27  106
-22  283
253  68
521  94
248  -207
:
27  283

-26  -45  -3  71
481  -10  -640  474
-47  -12  241  323
1  -3  -8  14
-44  -348  -290  186
:
-26  -10  241  14

-22  21  -517  -47  -153
94  89  -32  111  282
23  17  159  -56  122
:
-22  89  159

0  -49  324
11  81  704
1  -7  488
-2  310  73
-6  -59  161
:
0  81  488

-250  -9  344
-136  245  3
-522  320  -32
-289  20  1
-70  70  186
:
-250  245  -32

124  685
266  429
166  610
:
124  429

651  529  -626
672  464  -650
:
651  464
---
99  -259  38  664  31
10  -48  -75  -15  110
87  136  140  -420  -286
-81  87  -179  -47  -15
-274  -182  -89  104  -61
:
-48  -75
136  140

-158  -314  -531
-361  395  0
563  -552  515
228  -445  -103
554  -320  490
:
395  0
-552  515

63  -48  -15  725
-48  698  -137  556
-235  186  65  587
-131  447  -41  570
:
698  -137
186  65

-330  -658  -158  -616  402
73  -205  -270  -26  -28
-443  3  423  -523  177
:
-205  -270
3  423

93  36  -40
-102  -64  -13
25  -57  28
94  109  -179
10  -454  545
:
-64  -13
-57  28

240  -297  -670
321  608  -582
-473  -238  85
-59  -607  457
-501  -599  -97
:
608  -582
-238  85
---
-586  -248  237  37  -147
89  53  -317  22  -252
306  50  -213  200  -120
107  56  73  458  293
-385  -109  195  -381  26
363  81  -564  284  581
-251  44  300  -400  479
176  144  -185  -682  -354
-66  -207  273  -72  91
126  -166  -278  216  222
-323  -255  327  -244  -339
:
-147  37  237  -248  -586
-252  22  -317  53  89
-120  200  -213  50  306
293  458  73  56  107
26  -381  195  -109  -385
581  284  -564  81  363
479  -400  300  44  -251
-354  -682  -185  144  176
91  -72  273  -207  -66
222  216  -278  -166  126
-339  -244  327  -255  -323

497  -8  86  253  254  59  -102  53  -284  -15  -109  233  156  27
372  -239  149  308  -368  36  200  177  -119  -212  -250  8  324  -133
-525  -115  182  -294  123  241  -152  174  -15  -47  -101  -61  10  -285
279  20  125  -176  -125  129  -209  298  174  17  -138  118  179  68
:
27  156  233  -109  -15  -284  53  -102  59  254  253  86  -8  497
-133  324  8  -250  -212  -119  177  200  36  -368  308  149  -239  372
-285  10  -61  -101  -47  -15  174  -152  241  123  -294  182  -115  -525
68  179  118  -138  17  174  298  -209  129  -125  -176  125  20  279

29  159  162  -61  261  211  -293  180
160  -566  -209  -549  445  228  -51  -69
163  -189  -605  -398  636  -44  -564  177
:
180  -293  211  261  -61  162  159  29
-69  -51  228  445  -549  -209  -566  160
177  -564  -44  636  -398  -605  -189  163

-336  28  -606  223  143  -35  108  -27
446  27  -106  -367  84  89  -254  -81
-56  -53  -2  368  -202  -55  109  -111
151  -40  100  -4  -55  -57  -37  -62
88  177  471  -110  287  391  124  322
91  95  123  -11  155  119  83  234
-151  567  207  -41  146  -493  172  -383
:
-27  108  -35  143  223  -606  28  -336
-81  -254  89  84  -367  -106  27  446
-111  109  -55  -202  368  -2  -53  -56
-62  -37  -57  -55  -4  100  -40  151
322  124  391  287  -110  471  177  88
234  83  119  155  -11  123  95  91
-383  172  -493  146  -41  207  567  -151

296  390  260
-268  28  -36
-340  -168  129
172  -192  51
257  41  -97
698  109  310
29  112  60
422  -103  300
-212  -627  -222
-583  117  -125
:
260  390  296
-36  28  -268
129  -168  -340
51  -192  172
-97  41  257
310  109  698
60  112  29
300  -103  422
-222  -627  -212
-125  117  -583

132  -127  715  -422  139  -159  51  34  -159  -41  68
132  -127  -33  -87  139  -159  51  34  -156  -41  95
-36  -19  -27  198  139  -191  51  -151  -156  -43  95
132  -127  -33  159  570  -159  51  34  -156  -41  95
208  -371  -33  159  139  -159  51  34  -156  -148  95
:
68  -41  -159  34  51  -159  139  -422  715  -127  132
95  -41  -156  34  51  -159  139  -87  -33  -127  132
95  -43  -156  -151  51  -191  139  198  -27  -19  -36
95  -41  -156  34  51  -159  570  159  -33  -127  132
95  -148  -156  34  51  -159  139  159  -33  -371  208
